Each row has a hidden value; after the row comes its tier, the name of the range that the value falls in. Each part has its own.
[-270  -97 -203 -143 -137 -245 -305  210  -42  117 -186  201  -88  154
  345   68  -46   88  -77  104  190  176 -167 -219  -60  204 -253   66
 -138 -173 -124  -68  251 -195  -52 -157 -178  170  130 -263  -71  -60
  371 -176 -136  254  -66 -168  139  -42  332 -222  115  148   63 -125
  -17 -153  180] : K
[-190  -55   64   35  -50   11  -38   55   45 -137  156  112  -56   62
 -182   70  256  -75  -76 -151    0   12 -261  331  127 -110  -97   14
   97   42  -13   38  -79    9   90 -130 -158 -370  168  120   80  241
   -9  126   81   51  204   31 -130    9  125 -112 -195  -22  145  -14
  -92  122  -91] : U
[-130    7  104  107   84   33   11 -228  172 -108  350   28   99  108
 -161  104  317 -232  -31 -214  114  194   62  -48  232  131 -271 -145
  114  243 -126  -65   25   36   31 -118   18 -112  256   -7 -111   20
 -113   69  456 -216  129    8  -77 -119   59 -164   34 -156  -46  100
  -97 -174  -78] : A
[ 163  -59   67  289   14   63  159  274  282 -124 -100  -42   44 -156
 -139 -208  -42   41  -58 -188   12   48    6  357 -170 -295  194   -8
  -13   44  -53   62 -164   -9  105  -86   57 -170   52   93  -81   20
 -211   98   81    4   79 -106   21  -42 -146  -12    0   99  111   63
 -143  -55   53] : Q
[  61  201  106  160 -212  186   81  174   45   33  -57  -68   67   87
   12 -120 -102   97   30 -269 -128 -247  -49   23 -290  -78  144    6
   60  124   85  136 -165   91  -93  -94  -19   89   75   -2 -106   20
   31  -77  136   94  -49    9   -4   51 -193   50 -143   26  213 -224
   62 -150   18] : C
[  50   91  186   52   92 -204 -141  132 -116 -127  -41  232   14  -24
 -141   79 -188  182 -136 -177  171  181 -353   -7   63   55 -190 -100
   42   58  131  213  -66  -10   -9  -46   70  -97   23   41  -70  209
  161 -109   26   57  136   92   57 -157   93  127 -267  -53   39   49
  -91   -8   56] : Q
[   2 -234   12   10  -30    8   18    2 -266   -8 -175   65  -94  195
  199   93 -334  102 -256  -10  162   34 -268   -5  255  302 -158   60
  220  -50   76  133  355   80 -105   87    3  251  -20   -8 -128  155
  360 -214 -241  250  126   77  220 -198 -115 -206 -136  -58  -15  -36
   13  270   68] : C
[-143  252  210   58   86  233  148 -109  150 -145  360 -104  145 -249
 -325  156  288 -202 -107 -195   73  -46  293   24  178 -119 -220    6
  123   79   15 -113  116 -124   20   87   62   17   84 -143 -128   81
  -64  189  332  -87    1  179 -264 -110   46  -89 -156   12   70 -115
  -48  -51 -152] : E
[ -83  -16   61   14 -115 -110 -324   65  -98  -81 -136  194  -75  114
   84  -22  -72  134 -100  -82  115  170 -353 -158  293  202 -167   18
   24  171  -39   41  143   11  -44   44   30 -201  -80   57  -31   45
  324  -95 -118  155   76   55  152 -160  210  -22  -16  -33 -103  -91
   43  162  125] : U
[ -91   49   34 -110   -5  220  158  -33  163  161   84 -179 -128  -34
  -37   84  151  -34  -28  -56  -80 -159  296   -2 -242  -51 -156  126
 -199 -109   74   39  221  266  118   40  -11  212    6  -21  -25  -50
 -135  120  146  -27    9  105 -127  147  -61  -43 -118  -24   28 -161
  -76  -53  -10] : Z
[  -9   29  158  260 -173   80   75  224  118   27 -156  125   26   71
   -9 -253   68  -96   59  -24   -1  -90    0  333 -448 -214  188  120
   -2  -44 -164  -26   -8   58  171 -145 -176   42  227   76   -7   93
 -163   17  162   20   30 -121  -43  -71 -209 -254   41   28  108 -116
  -42  -58   14] : A
[ -84 -157  -77  159  -55   61  129  557  145   96  -18 -279  -28 -322
 -183  -57   -5 -110 -288    1   -4   44  192  220  -89 -281  133   39
  171 -111  134  -23   68 -100  -41  227 -169  149 -104  -36   65 -222
  -46  -97   74  387   45  -46  273   15  -60 -158    1   71   76  237
 -193    5    2] : A
[-156 -192  155  253 -368    7  -47  175  141 -102    3   55  150   -6
   37 -265  161  -63   96    5   73  -32  -22    7  -50  -70  155   29
  150   38   -4 -129   60  121  247   71 -228 -189   53  121   -4   56
 -131   19  -49   37  278  -47  101 -129   70 -301   72   95    5 -237
   97  -62 -134] : K
[-188 -255 -219  292 -181 -131 -463   64 -104    2 -567  263  -49   64
  178 -322 -296  146  120  224  110  253 -363 -112 -141   59 -149   86
 -110 -179 -167  -19  196 -152  408 -216  -31 -161  190   26 -143  235
  263  -32 -391  255   25 -376  281 -171  228 -448   95  294  104  -79
    4  -77  172] : H
[  27  -32  -18  203 -115  171  229  224  147   13   56 -200   11 -158
  -93 -149  -87  -62  -66 -223   23  -20  130   92 -125 -262  122  -72
   19    6  170   23  -27   60  119   50 -175   30  -72  -19  -51  -83
 -193  -44   15  115   70   20  187   43 -210 -141  -97   67   71    7
 -118  -65  -37] : Z
[-206 -231   70  -43 -273   83 -101  376 -185  -68  105 -174  314 -245
   53  189   45    7  -72 -292  -22 -117    7  -50  101 -191  -93  115
  368  -33  157  -19  164 -265  -35  184  156  -98  106 -350 -157   96
  262   94  298  244  302  -18  381  -85  118  -57  -17  191  186 -181
   72  -24  -53] : C
[ -66  -90 -123   -1 -214   68   13   56  200   37  129  -47 -105 -263
  -45   24  100 -107  359  235 -159   10   30   51 -336 -356 -227   96
 -191 -140 -146 -323  129  -37  433  -43  -36  -76  185  -93  -50  -69
   57  308  -27  117   78 -173  -38  128  116 -103   23  145  351 -171
  -40 -164   26] : A
[ -45 -156   15   25 -172  134  105  331  -56  -26 -141 -176   54 -182
 -105  100   63  -21 -209  -90  107   66  159  197 -151 -313   34  120
  219 -196  117 -100   90 -310  -82  153 -108  182  120 -264  116 -142
  140 -241    9  298  -17    7  176   55   -2 -284   50   12  213  129
   30  -96   11] : T
[ -89 -252  271   31  -85  119   64  208 -194 -111  -99   29  169   80
   48  184  183    0 -249 -334  203 -326 -151   12  508 -134  173   99
  450  134  416  102 -153 -100 -238  375  165 -276  -59 -131  -32  370
  -11   -7  192  100  133  206  -30 -256  -20  -57 -139   78   91 -158
  102  292 -182] : C
[ 228 -127   75  247   26    5  113   55  147 -105  127  -54  101 -197
 -198 -118 -219   52  -73  -99   18  108  -46  258  -55 -148  107 -111
  -30   79   70   33   15  177  307  -21  -30  -83   21   84  -55   11
 -210  117    5  -69  288   31  140   34 -268  -40 -112  -25  -14   15
  -54  -46  -28] : X
[ 124 -167 -120   16   65   51  -65  -19   -1   73 -272 -218    9  -91
  132  -37 -185  110 -162   66   26  -15   29 -102  -30  107   21  -76
   56  -15   15   88  -33  -55  -21   47  337  115  -93   -3 -223  -76
   85   43  -66   72  -90  -36   -5  -43  -52  104  110   73   95  -64
  -62  -19  100] : A
[  35 -151 -184 -132   13  -74   38  186  -80  127 -268  154 -182   32
  103   -3 -102   82 -235  160   70   -8  -65  -43  -24  256  -86   91
  -42 -142   64  141  317   52 -114   26   13  266  -79  -44 -177  -17
  102 -121  -76  240 -186  -79  -65 -149  163  -68  198   46  -19   73
 -177  104   95] : H
[-224 -118   -3  252 -221  141 -143  245   25  -30 -326 -318   74 -192
 -191 -205    4   26 -166  -83  -48   41   26   25 -109 -359  225  111
  179  -61   63   10 -124 -343  109  234  -40 -151  -61  -14   39    5
   20  -96 -227  390  -63   74  210   86  108 -252  103  229   74   11
   95   -7   10] : T
[  19   96  -23  214   66  284  280   38  288   98   73  -13 -241  -26
 -192 -169   55 -148  -78   31  -32  -10  279  173  -68 -114 -137 -155
  -17    1    9   69  -86  287  -30  -56  -40  149   44  118  -98  -29
 -326  -38  206  -20 -148  -62 -161  -56 -151 -219  -89 -106   64  141
 -256 -159  -82] : E
[ -10   27 -129  177  -69   86  -74   72  217  -58 -312  -51   11 -231
   88 -393   59   98 -129   70 -114   15  335   54  -47   74  170 -147
  -90   73  -49   77  -84  -47  -29  -84  256  -29  -55 -117 -133 -139
   -7  142    0  146 -265 -290  -38  -44  -10 -157  332  109  -13 -106
  -32 -115  207] : C
[ -80  222  -69   -5  -78  154  -14  227   71  327 -263  173 -376  301
    1 -220 -145  108   -9  244 -156 -209 -109   93 -530  117  -46   72
 -304  -68 -156  153  173  310   -7 -193 -253  245    6  270 -130   61
  -83  -93  -43  243 -211 -116 -180  181  -26  -62  -63   41   20  -91
 -194 -100   99] : C
[-158    0  131   48 -244   58 -132  340  -96  -13  -16  -50  180  -35
  -80    3   61   47 -218 -298   50  -90  -38  -80  137  -40  127   55
  180  206  260   -1  162 -109  -34  234  -57  -77 -133 -148   23   -3
  118 -103  156  242  146   86  311  -10   51 -122    5   18 -109  -65
  108   97  -18] : H
[-109  -72  -69 -223 -180    0  -73   22 -261  133 -166  139 -115  228
  137   53  224  -59  -24  174  -86 -270 -142 -133  -43  335   43   84
    9   14  124   40  180   20 -103  -33 -189   65   43  -53   24   39
  132   29   30  312 -230  -36 -197    6   41  -75  160  -40  124 -247
   52  104   16] : H
[-110  -29   40 -270   21  104  -43 -397  -55   24  340 -214  -28  -61
 -202   39  392 -232 -133 -213  -89  149  225  -92   35  -23 -198  -87
  -47  153 -161   -6  141  139   53   96  153 -168 -100  -71 -216  -85
 -292  175  367 -237   31  192  -69  139   -2  170  272  -85 -207  -94
 -149  -18    6] : Z
[  -8   39   63 -233  -58 -203   58   -4 -123  -77  -47  200 -185  115
   47   75  -16  149 -224  -11  120   77 -299   97  -41  199  -39  -42
  -41  -44   55  219   59   59  -93  -25 -197   69  -43   85   43   49
  174 -193 -247  143  -16  258 -214   13  173   40   22 -155  -80    0
  -67  206   83] : U
[  13 -219 -104  200  -97  152  244  171  132  -31  -82 -207  -20 -274
   83 -120 -163   15 -266  -62   62  -72  133  285   22 -273  188   22
  170 -113  188   98    4   66   93  233  -14  134  -17  -46   51  -67
   -4  -96 -136  122   99   97   66  -41 -133 -316   79   29  -14  138
  -57  224   -2] : X
[-173  109   32  208  -70   28  -65  106   80 -113   26   36   57 -171
 -375  -24   10   -4  -78  -54   43   90 -180   16   26 -152  -68   40
  102  173   33  -75  138 -191  224  160  -36 -134   52   91  -90  114
  134  -28   26  192   89   13  -12  -22  283 -190   20   87  -18  262
  -76   57   -1] : H
[-193  -10   39    9  -65  280  146 -209  146   26  244 -198  -22  -80
 -269 -122  415 -307  -93   41 -115    5  435  154  -65    8  -63  -92
   18   57 -116 -122  221  124  187   -8  -94   13   22   36  -78  -63
 -336  218  254  -37   15    2 -113  104 -101 -278  154 -102  -98  -65
 -115  -61 -117] : E
[ -10 -143  -94  202 -269  -74 -124  111  108  -31  -36   41   84  -22
  101 -185  -27    2   76 -185   83  107 -172  128 -244 -265  116   54
  -78  -54  -13  -94  -66   59  317 -154 -232 -166  158  -53   63  -49
  -39  -64  -80  -80  202 -109  159   33  -33 -206    4  105  151 -129
   29 -118   22] : X
[ -51  188  169   56  159  108  -94 -171    2  103  161  -71   61 -152
 -411   33  198 -241  -46   11   53  148  259 -114 -197  -27 -256   31
  -62   13 -141 -127  231   57  153   19    9  139   94    4 -177  -28
 -215  100  421 -147  -43   24 -118  -34  -82    6  -75  -25    6  -27
 -167 -270  -40] : C
[ -49 -106   21 -185 -250 -114 -211  272 -149   54 -242  201  -71   63
   33   86  -30  207   16  240  -22  -91 -301  -41 -155  114  -45  160
  -87  -76   90  -82  292  -77  144   48  -88  -10  -41  -18   34   69
  283   20 -241  356   55  -25   20   67  265  -27    8   48  119 -217
  122   69   40] : T
[  17  -18 -208 -100  100  108  214  -57  172  127  281  -72 -120 -104
 -146   78  115 -173  -57   47  -17   31  195   85 -148 -119 -131  -69
 -173   85 -126 -164  227   64   66   -1  -69  142  112 -136 -227 -176
 -182   85  327  -40  -61 -143 -148  215  -61  -39  235   40   16  215
 -285 -186   89] : Q
[-122  138   94  399  -57  -49  -91  206   53  -30 -120   58  -12  -11
 -372  -38 -210   67   -4  -80  -70   55 -397  101 -158 -201  -26  120
  127  126   62   41  -72  -84  184   56  -59  -22  161  179  -35  237
  249 -116  -47  319   92  -58  116  -33   63 -142 -312   78  221  236
  -30   -5   62] : U
[ -14  117  -37  -54   49  -88    7  -10   63  145   -2  230 -223  213
   40   17  -88   28  -16  148   37  -66 -238   21 -216  216 -151   85
 -249  -26  -86   37  255  261  121 -153 -199  200   43  161 -100   84
   46    1  -64   33  -20   -5 -237    4   22    0 -124  -12   25 -100
 -144   51   61] : Z
[ -49   20  -64  283  135 -102 -232  -61   14  -11  -48  -35   44  -82
 -390   65 -209   81 -178 -114   50  124 -462  -93  151   -1    0  126
   32  218  110  125   40    2  245  162  -62 -165   77  266  -44  115
  151  -67  -26  100  112  160  -44    2  203  -13 -132   74  -69  351
  -82  128   38] : E
[ -45   48  -10  379  -35 -148 -127  208  210 -115   -7  129   54  -58
 -307   38 -224   93    1  -32    2   88 -534  206  -36 -304  -40   95
  126  135  -17 -112 -155 -219  290   11   64 -164  177  119  -67  246
  251  -11 -122  166  186  -68   -5  -64  233  -95 -228  144  285  217
    5   28  -16] : A
[-152 -311 -108 -170 -151 -136 -184  210 -199  159 -358  224 -131  333
   98  -53  197   56 -120   48  -32   32 -131  -59 -110  374  -65  114
  -60 -163   79  195  239  118  -78 -204 -156   -9   51  -15  -46  105
  -27  -76   31  278  -76 -223  131  -57  184 -156  125   13   43 -105
  -84  -81   44] : C
[  61  -53 -109  246  180  160  -58  -65   -9  130 -365 -147    6  179
  182 -192 -293   11 -293 -104  107   -8   30   36   25  265   89  -60
   39   71 -111  171   73    2  -72 -168  182  225  -15   52 -274   41
   30  -26   28   38 -141 -128  106 -139 -351 -148   -7   57  -45  -42
 -127   58  151] : T
[  13 -116 -186  -24   -6 -145   15  165  -27   -1 -111  145 -100  111
   99   84 -160   89  -92 -142   93   59 -389   60   15   40  -26   79
  -98  -55   25  145   41 -102   -6 -177 -209  -53  124  -49  -87   84
  146  -61 -124  203  -42    2  -16  -23  121  -41  -16  120  120   43
 -129   70  103] : U
[  28 -235  -24  -51 -160  231  316  245   12   43   58 -233   86   97
   81  222  153 -101 -253 -402   35 -308   14  168  184  -99  167  142
  327   66  326   24   41  -26 -155  163   45   77  -68 -134  -13  -11
    2  -41  205   94  101  147   62  -77 -106  -77  -53  -62  163  -21
   -2  278 -161] : A
[  19  -50  129  229  -52  203   34  104  208  156 -210 -154  -78   44
  -36 -187  -45  -70   15   92   43  -71  107  -55 -184 -309  146   25
  -17   71 -125 -103 -149  -15   82  219   60   17  -48  101 -132  -11
 -301   -1   37   49 -122   99  -35   21 -149 -100  124  108  -17  -87
    0 -119  -18] : E
[  10  -77   27  -12    3  -44  -68 -141    0  -21   45   -4  225  104
  124   19  185 -158 -101 -177   92  -53   20  -47  104  209   56   19
   56   83  -87  -75   69 -111   40 -177  112  -20   36 -166 -231   75
  -83  240  201 -150  -20  -11 -108 -197  -99   15   88   70   78 -391
   32    9  -58] : U
[ 194  -47   -8  349  118   40   56  -28  193   55 -307  -49   10 -143
   15 -227 -118   30 -134  -38  107   19  224   97 -106  -33  238  100
 -171    3  103   33   30  235  132   22   31  202   49  -21   13 -111
 -100    0   16  -67 -113 -148  -26  -97 -373 -190  -39   36   23    3
  -41  -46  185] : K
[  68 -129  -66   41 -180  -32  -87 -116  -57   -5  -27 -116  140 -173
  -44 -216   77  -72   32  -87 -196  106  149  -68 -217   16  101  -42
  -47   92  -45    5   92   31  206  -49  136  -29   26 -181 -171 -136
  -94  165  173   29  -35 -137  196   26 -148  -16  351   21   -4 -158
   25 -134  128] : Q
[  -3 -218 -126 -211 -196 -140 -133  -91 -314    8 -198  353 -165  218
   78  -23  108   -8  -59  230   81   51 -313   29   -1  227  -89  -46
   10 -161   75   -2  102    3   65 -169 -203  -76   40  -47    8  148
   41  -92 -254  153 -117  -59 -161  -79  155 -181  124  -69  161 -189
    5   57  -68] : C
[  39  189  -78  -89  -98   94  211   67   94  100    4  125 -282   29
  -16    3   69  -96   42  130  -82  -42   15  180 -353  -37 -177   63
 -127  -50 -125  -99  198   74   19 -111  -71  303   73  -12  -51 -116
  141  -44   51  139 -203  -98 -212    5   -5  -87   61 -129  192   41
 -169   47  110] : Z
[ 154 -216  -35   96  -79 -165   17 -269   83 -164  178   41  138  -93
   -3  -91   25  -63  -46  -66   69  265  -17  148   20    5   37 -182
   21   85  -77  -84  -42   65  255 -128   30  -65  154 -125  -75  -73
 -104   68   17 -216  175  -29   26  -31 -122 -138  209 -111    4  -44
   34 -106   18] : K
[ 109  105  196 -113  -24  102   39  -80 -248  130   38  365 -209  300
 -106  156 -122    3  -37  252   97 -198 -306   40   21  200 -179   32
   -4  150   50 -122  378  267   36  111 -130  202   -1  121  -93  220
   94  -78   37   74   40   97 -214  -19 -159  -61 -198 -198    4 -102
   -5  164  -60] : U
[   7  -28  119  234   96  204  136 -107  228 -107   71   24  -67 -113
 -394 -143  225 -144  -41    9    1  137  153  230   60 -227  -77 -157
   79  221 -114  -54  -83   71  130   92  183 -238  116  155 -146   91
 -321  115  330 -105   24  -91 -156  -29  -15 -179  157  -78  -60  313
 -212  -92  -24] : A
[ -36 -215 -193 -367    4 -212 -136 -155 -248   70 -170  211 -123  294
  138   75  180   95 -401 -102   52    7 -202   41  202  479   18  -41
  -95  -33  221  278  124  140 -100 -183  -26  -47 -136  -97  -23  113
  -12  -26  -92   29 -102   55 -145   -6  143    3  132 -128 -113 -135
  -63  237   23] : U
[ -21  -25  134  158 -147   88   86  283   26  -49   97 -122  152 -138
 -137  -42   21 -136   -3 -155   38  -66  -66   77 -135 -254   78   54
  212   11   -8  -80    6 -145   90   77 -101  -67    9   22 -128   45
  -80   46  128  120  136   62   85 -103  -63   -1  -62  133  172 -121
  -63  -17 -116] : Z
[  -7 -212 -216 -314  -33  -77   57   18  -69   86  -81  -16 -176  190
  126  155   -9  -16 -184   58   20   88 -173   -3  -15  214 -153   44
  -77 -180  -79   42  237 -193   -5 -148  -70  135  -92  -96 -139  -26
   54   13 -248  231 -143  138  -39   12  193  -17  183    2   44 -130
  -72  135  -15] : X
[ -23 -224  110    5   -3   97  165 -235    3 -131  152    2   85 -147
 -102  207  157  -19  -31 -144   64  -69   84   87  184 -221 -156   19
  160    0  230   -7  -15   93  156  199  272  -88  201 -207  -98  253
  -50  129  200 -166  199   71 -145  -57    6 -154  -63  -11  142    4
   27   10  -92] : T
[ -54 -162 -278 -109 -130  -88  -52  143  -63  114 -168  173  -59   73
   38  -20  172 -116  -10  284  121  -32 -109 -138  -54  322   24   77
 -128  -86   66 -210  408 -101  155 -136 -385   69   -9  -12  -54 -115
   52   32 -129  273 -165 -245 -139  -56  214 -217  196  111  135  -70
 -124  -12  -18] : A
[ -35  -68  140  353   13 -182 -256   77  102 -182 -148   92   83  -93
  -69 -126 -241  146  -42  -29  125  231 -346  -73  193   13  -63   34
  100  139  -96   40   -8  -39  159   97  143 -204   30  174 -127  164
  230    6 -166  103  208    1  149 -244  141  -42 -103  133  -21   12
   25   56  107] : C
[ -49  -11   -2  182  -51   12  -25  222   36 -112  -51 -120  269 -145
  -53  -11  101  -46 -195 -448  134  -18  -27  -12  111   -9  152  199
  151   54  115   50  102 -152  -50  -10  -64  -79   25  -93 -100  -26
  108   -3  171   56   48  -23   73 -208   40  -22  -60  193  112  -62
  -64   62   23] : C
[-155   99   10  443   -4  293   47   12  306  -17  -73  -81  -42 -123
  -79 -250  -89  -10   13  -88  -47  -39  160  105  -70 -187 -107   38
   33   48 -104   90  -14  184  132   -2  114   17  205  125 -157  111
  -18   35  150  -12   33 -137  -27 -102  -54 -320 -102  126   44   85
 -120  -95   56] : T
[ -10  -13  -70  137  -83  211  130   11  120   78   90  -11   19   43
 -262  -27  142 -108  -70 -136  -23  -62  135  164 -159 -104  -61   -6
   32   47  154 -105  123  157  181  -85  -32   94  102  -44  -81   35
 -190  -31  245  -71   73 -190   -3   60  -87 -246 -107  -48  177   95
 -101 -172 -122] : Q
[  33 -108   53  351   47  -37 -131  224   99 -121 -139 -262  284 -287
 -305  -35 -148  126 -350 -164   22  138   30  151  105    6  149  -44
  264  136  263   38   11 -154  152  132  257   38  -69    8   43  -42
  186  -11    8  194  238  -83  342  -63  -68 -118 -165  -32   56  209
   57   22   27] : Q
[  62  -89  224   31 -126  116  -62   40  -77   27 -178  -52   66   20
  -97 -148   32   51    3   41  -15   44  103  147 -497 -114   65   42
   -4  -34 -222   12  121   48  105   -9   21   52  183   54  -89  -14
 -156  -40  183  -16   98  -32   60  153 -176  -53  201  -24  -25  -82
   16 -249   90] : H
[ -67  -42  -40  278 -107 -161 -230  133  -46   -2 -232  215   29  -47
   22 -165 -113   78   -2 -133   48  -37 -372  -23  -23  -82  134  194
  -48   77  159  117    6  147  226   51  -98 -191  100   61   14  171
  147  -30   -9   84   78 -104   48 -164   45 -124  -63  161   47    7
  -30  157  126] : Z
[ -66  -12 -191    8   -1   76  -18  109  296   97 -206 -125 -180  109
  105 -203  -42  135 -235  178  -40  -40  103   66  -95  259   89  -44
 -218  -23 -111   54  143   60   -5 -135  -83  136 -174  145  -55 -156
  -42   25 -310  205 -145  -54 -113  158   76 -105  126   77  -84 -132
  -45  -14   82] : H
[ -85  168  240  146   12   23  -93   79  -35 -145 -120   60  -79 -328
 -141 -131 -223  152  -94  185   79  146  -49   76  -66  -93 -106  -57
   -3   58  -93   96  179  -29  147  253   24    4   27  146   14   45
  263  -32 -109  239   93  150    9  -21   48 -147   36  -39 -228  142
  -55  147  205] : X
[-119  105  258  412  113  -45 -194 -187  205 -266   22  126  104  108
 -450 -256  185  -50 -138 -207  113  354 -142   99  192  120  -23  -42
   38  350 -233    8   56   56  172  -76  -22 -360   80  319  -94  171
 -145    6  111 -120  166  -43   -4 -130   72 -173  -16  -23 -226  165
  -60  -55   39] : X
[  60  -78  -84   81 -204   49   11   86   42   38  138  -92   72  106
 -138 -160   71 -127  -76 -189  -70   -7 -170  224 -244  -11  150 -102
   67    9   18   49  -91  122  225 -283 -285 -139  -11  192   -6  -43
 -300   19   33  -63  162   54   35   64  -97  -23  -50  -76  118 -148
  -83  -47 -219] : X
[ 103  -15  325  354  -29 -154 -183   71   59  -77   81  172  144  124
 -285 -175   21 -145  120  112  167  235 -256  162 -263  -25   44  -86
   64   78 -259 -213  -70   74  267 -219 -323 -144  213  297    3   84
 -235    3   85 -104  275  -94   40  -88 -242  -47 -238  -47  170 -158
   -7 -335 -110] : K
[ -38  -72  237  152 -241   48 -325  -35   10   -9  -49   19  140   44
   49 -195   75    8  153  192  -85 -136 -147  -75 -105  -15   93  -54
  143  232 -191 -125 -106   95  200  111  188 -264   65  186  -88   86
  -41  190  133  -62  192    9  -51  -27  -20   29  161    9    2 -351
  190  -69  -56] : A
[  84  -42  -38  -19  -17 -238    8  -57  128 -177  -64  170   33 -236
  201 -147  141   73 -153  -28  175  185  247    6  110  132   33 -173
 -130   -4  123  -23  -11   53  -31  -61  136   65  -58 -321  -13 -156
   79   15  -56  -75  -98 -196  -70 -166  -16  -82  186  -27   20 -144
  -13  -73  204] : H
[ 102 -128   48   35 -336   20   -1   21 -130   50   46  -74  118  132
  -50  -73 -102   -8   22 -246 -151  -30 -210  -33 -284 -134   99   86
  165  139  -41    0   57   62   96   71   68   50   21  -73 -232    9
  -41 -121  118   19  127   76  244   44 -110   61  194    1   65 -129
  107  -61  -17] : H
[ 100 -196  106   95  -87  186   56  -18 -145  109  -18 -247   88  -29
   -4    5  -61 -133   17 -109 -166 -149   28 -148  -19    1   36  102
  241  122  -11  110   72  116  -36  202  209   82   56    3 -239   -4
  -57  113  340   93    6  120  152 -129 -272   81  130  -11   40 -130
   10   35   -6] : E
